Here is a tiny trained network, its code and every weight. The questions are about switching its units off for an input and a class, where a switched-off unit gives its printed mean instead of its output.

import numpy as np


def w(rows, s, z=0):
    codes = np.array(rows[::2]) - 128.0
    scale = np.full(codes.shape[1], s)
    scale[-1] = z or s
    return codes * scale


def norm(h):
    return h / np.sqrt((h * h).mean(-1, keepdims=True) + 1e-5)


def f(y):
    return y / 2 * (1 + np.tanh(0.7978845608 * (y + 0.044715 * y**3)))


def log_softmax(a):
    a = a - a.max(-1, keepdims=True)
    return a - np.log(np.exp(a).sum(-1, keepdims=True))


def net(x, mask):
    res = np.array(x, float).reshape(1, 7) / 4 @ E
    u = 0
    for l in range(4):
        y = f(norm(res) @ A[l][:, :-1].T + A[l][:, -1])
        res = res + np.where(mask[u : u + 13], y, B[l][:, -1]) @ B[l][:, :-1]
        u += 13
    return log_softmax(norm(res)[-1] @ U[:, :-1].T + U[:, -1])


A, B = {}, {}
E = w([
[129,127,129,127,129,127],'x0',
[185,80,81,86,47,99],'x1',
[98,141,163,3,119,136],'x2',
[221,223,150,105,145,146],'x3',
[120,144,182,145,96,58],'x4',
[178,65,182,128,159,134],'x5',
[126,132,158,148,70,186],'x6',
],0.0047)
A[0] = w([
[96,139,182,160,74,214,95],'0.n0',
[107,132,150,149,45,194,94],'0.n1',
[30,35,126,120,112,114,1],'0.n2',
[173,43,180,118,166,145,74],'0.n3',
[99,152,210,143,89,2,76],'0.n4',
[134,81,97,97,89,87,113],'0.n5',
[123,93,34,83,191,225,63],'0.n6',
[57,204,39,124,88,128,60],'0.n7',
[112,103,119,198,131,128,145],'0.n8',
[87,119,166,14,118,128,21],'0.n9',
[56,146,185,121,182,152,129],'0.n10',
[111,131,70,96,225,32,70],'0.n11',
[171,46,188,116,177,152,74],'0.n12',
],0.0084,0.0038)
B[0] = w([
[134,89,178,104,176,97,196],'0.n0',
[133,69,163,103,162,104,181],'0.n1',
[83,93,59,136,158,119,229],'0.n2',
[72,156,163,145,80,103,195],'0.n3',
[130,87,168,176,105,252,254],'0.n4',
[136,91,106,107,95,108,207],'0.n5',
[146,77,176,174,95,224,216],'0.n6',
[61,159,200,161,70,89,221],'0.n7',
[120,121,76,168,162,107,212],'0.n8',
[94,135,102,64,130,163,230],'0.n9',
[86,157,81,123,183,145,235],'0.n10',
[134,71,208,98,168,87,205],'0.n11',
[67,158,179,146,88,97,201],'0.n12',
],0.019,0.0026)
A[1] = w([
[155,157,148,130,118,125,60],'1.n0',
[174,114,105,252,131,87,134],'1.n1',
[107,155,186,123,101,85,70],'1.n2',
[96,143,140,131,109,115,88],'1.n3',
[74,189,167,135,75,89,54],'1.n4',
[192,67,208,90,189,61,56],'1.n5',
[122,115,156,108,182,83,83],'1.n6',
[198,191,181,106,133,158,128],'1.n7',
[241,97,66,89,2,66,4],'1.n8',
[204,197,198,116,139,151,125],'1.n9',
[190,206,141,52,127,150,59],'1.n10',
[203,128,107,212,155,53,110],'1.n11',
[243,248,129,122,136,109,94],'1.n12',
],0.0078,0.0026)
B[1] = w([
[74,116,121,134,160,157,97],'1.n0',
[67,134,155,2,123,170,251],'1.n1',
[86,124,144,128,128,108,173],'1.n2',
[128,135,133,134,116,113,145],'1.n3',
[114,161,130,147,97,86,197],'1.n4',
[119,91,138,98,180,96,181],'1.n5',
[179,117,132,121,123,118,145],'1.n6',
[60,61,85,157,144,129,185],'1.n7',
[248,92,135,143,25,75,179],'1.n8',
[54,64,91,187,140,124,198],'1.n9',
[41,79,87,82,135,160,156],'1.n10',
[88,146,127,44,97,173,184],'1.n11',
[73,98,42,186,181,112,151],'1.n12',
],0.016,0.0025)
A[2] = w([
[152,180,103,136,137,126,135],'2.n0',
[163,246,125,176,253,140,94],'2.n1',
[88,147,142,118,174,149,144],'2.n2',
[151,179,146,127,123,138,161],'2.n3',
[158,135,142,182,113,214,36],'2.n4',
[138,149,126,141,138,121,164],'2.n5',
[107,100,12,163,145,99,36],'2.n6',
[145,134,140,157,133,156,86],'2.n7',
[74,176,142,166,73,63,44],'2.n8',
[143,205,86,14,129,164,24],'2.n9',
[202,138,127,145,90,89,25],'2.n10',
[144,80,175,115,165,81,6],'2.n11',
[155,131,140,164,116,197,56],'2.n12',
],0.012,0.0017)
B[2] = w([
[101,86,124,116,132,127,98],'2.n0',
[194,55,128,129,4,62,170],'2.n1',
[169,121,103,108,75,105,253],'2.n2',
[100,97,113,127,131,108,113],'2.n3',
[144,103,148,139,123,198,192],'2.n4',
[100,88,119,119,103,124,109],'2.n5',
[123,138,69,175,183,109,201],'2.n6',
[106,94,125,108,112,149,127],'2.n7',
[94,168,185,145,116,99,236],'2.n8',
[123,195,79,68,122,163,178],'2.n9',
[147,88,98,132,61,92,135],'2.n10',
[171,160,142,102,184,123,176],'2.n11',
[128,101,148,135,127,172,169],'2.n12',
],0.023,0.0043)
A[3] = w([
[182,173,225,77,51,156,30],'3.n0',
[208,222,63,175,203,110,26],'3.n1',
[164,182,112,132,137,87,43],'3.n2',
[184,163,138,177,142,130,33],'3.n3',
[156,177,108,155,146,109,55],'3.n4',
[166,169,120,157,138,120,56],'3.n5',
[173,209,110,77,138,3,76],'3.n6',
[149,166,123,157,141,121,7],'3.n7',
[163,166,129,172,137,136,46],'3.n8',
[126,194,182,126,210,153,66],'3.n9',
[156,158,131,172,137,138,13],'3.n10',
[154,163,127,168,139,132,43],'3.n11',
[215,217,220,164,109,174,69],'3.n12',
],0.007,0.002)
B[3] = w([
[70,110,63,177,176,114,254],'3.n0',
[38,93,132,178,156,159,105],'3.n1',
[91,73,142,114,114,150,97],'3.n2',
[26,30,137,37,89,112,72],'3.n3',
[59,56,121,104,112,141,82],'3.n4',
[59,55,136,81,97,128,74],'3.n5',
[120,90,161,161,132,215,235],'3.n6',
[47,31,121,89,86,135,69],'3.n7',
[47,27,132,61,82,126,73],'3.n8',
[169,78,108,60,101,111,137],'3.n9',
[30,5,132,43,71,129,71],'3.n10',
[62,40,126,70,90,130,74],'3.n11',
[95,91,53,111,159,121,173],'3.n12',
],0.013,0.0022)
U = w([
[133,76,171,179,124,255,116],'0',
[52,192,204,166,95,68,127],'1',
[91,99,23,191,210,99,110],'2',
[153,138,133,120,135,133,254],'3',
[126,196,82,32,115,167,96],'4',
[207,76,109,134,54,78,92],'5',
[178,99,192,87,227,95,79],'6',
],0.0099,0.0072)

Each question gives the input, the list of numbers given to net, and the class t.
The units are the neurons (one row each of A and B). Each row of codes is followed by its name. A weight is (code - 128) times the scale printed after its matrix; where a second scale follows, it is the last column's (A, B and U).
mask holds one flag per neuron, layer by layer. A switched-off neuron (its flag False) gives its mean, the last column of its row in B, instead of its output. The means were averaged over made-up inputs and are rounded, as every weight is.
A unit's drop is (log p(t) with every unit on - log p(t) with that unit switched off) / (log p(t) with every unit on - log p(t) with every unit switched off).
The circuit of an input: a set's keep is (log p(t) with only the set's units on - log p(t) with every unit switched off) / (log p(t) with every unit on - log p(t) with every unit switched off). Starting from the 12 units with the biggest drops (on a tie, the unit counted first), units are removed one at a time, each time the one whose removal leaves the highest keep (on an exact tie, the one counted first), for as long as the keep stays at least 0.8.
units of the circuit, in order: the units of the circuit, biggest drop first
unit that matters most: the unit with the biggest drop
k most important neurons: the k neurons with the biggest drops, biggest first
top k neurons in layer l: the k neurons of layer l with the biggest drops, biggest first
input [4,2,4,3,-8,-4,-6], class 0: units of the circuit, in order => [0.n6]
input [2,-5,0,7,-8,-6,-7], class 0: 3 most important neurons => [0.n6, 0.n0, 0.n7]
input [1,-3,8,3,0,6,7], class 4: units of the circuit, in order => [0.n9, 2.n9]
input [-5,-6,-2,-7,-4,8,4], class 1: 2 most important neurons => [0.n12, 0.n3]
input [-2,5,-1,-1,-1,-3,-1], class 5: 2 most important neurons => [1.n8, 0.n5]
input [-6,-7,-4,-5,-1,6,-6], class 5: top 2 neurons in layer 2 => [2.n1, 2.n2]
input [-5,-8,-6,7,-3,6,0], class 5: 2 most important neurons => [2.n1, 0.n10]
input [-3,7,4,6,-3,3,-4], class 5: 3 most important neurons => [1.n8, 0.n10, 0.n5]
input [1,-7,8,-7,-7,-2,1], class 4: 4 most important neurons => [0.n9, 0.n10, 0.n4, 1.n9]
input [6,2,6,-7,-3,-7,1], class 1: 2 most important neurons => [0.n7, 0.n8]
input [4,1,-6,-5,4,-3,8], class 6: 2 most important neurons => [0.n1, 0.n0]
input [3,8,-8,4,-3,2,2], class 4: 2 most important neurons => [1.n1, 1.n11]
input [7,5,-8,6,-4,1,5], class 4: units of the circuit, in order => [1.n1, 0.n4]
input [-1,-4,-5,-4,5,3,-3], class 0: units of the circuit, in order => [0.n4]
input [5,-7,5,2,-5,-3,1], class 5: units of the circuit, in order => [0.n10, 2.n1, 1.n1]
input [1,2,-5,-5,0,-8,8], class 1: 2 most important neurons => [0.n7, 0.n11]
input [3,3,7,-8,-2,6,7], class 2: 4 most important neurons => [0.n2, 0.n7, 1.n1, 0.n11]
input [0,5,6,-4,-4,-6,-4], class 1: top 3 neurons in layer 0 => [0.n7, 0.n4, 0.n10]
input [-3,-3,7,5,5,-5,0], class 4: top 2 neurons in layer 0 => [0.n9, 0.n6]
input [-5,-2,3,-2,-5,8,0], class 1: unit that matters most => 0.n12
input [7,8,4,6,2,-8,4], class 1: top 3 neurons in layer 0 => [0.n7, 0.n2, 0.n8]
input [-5,7,0,-7,-2,4,0], class 2: top 3 neurons in layer 2 => [2.n6, 2.n2, 2.n1]
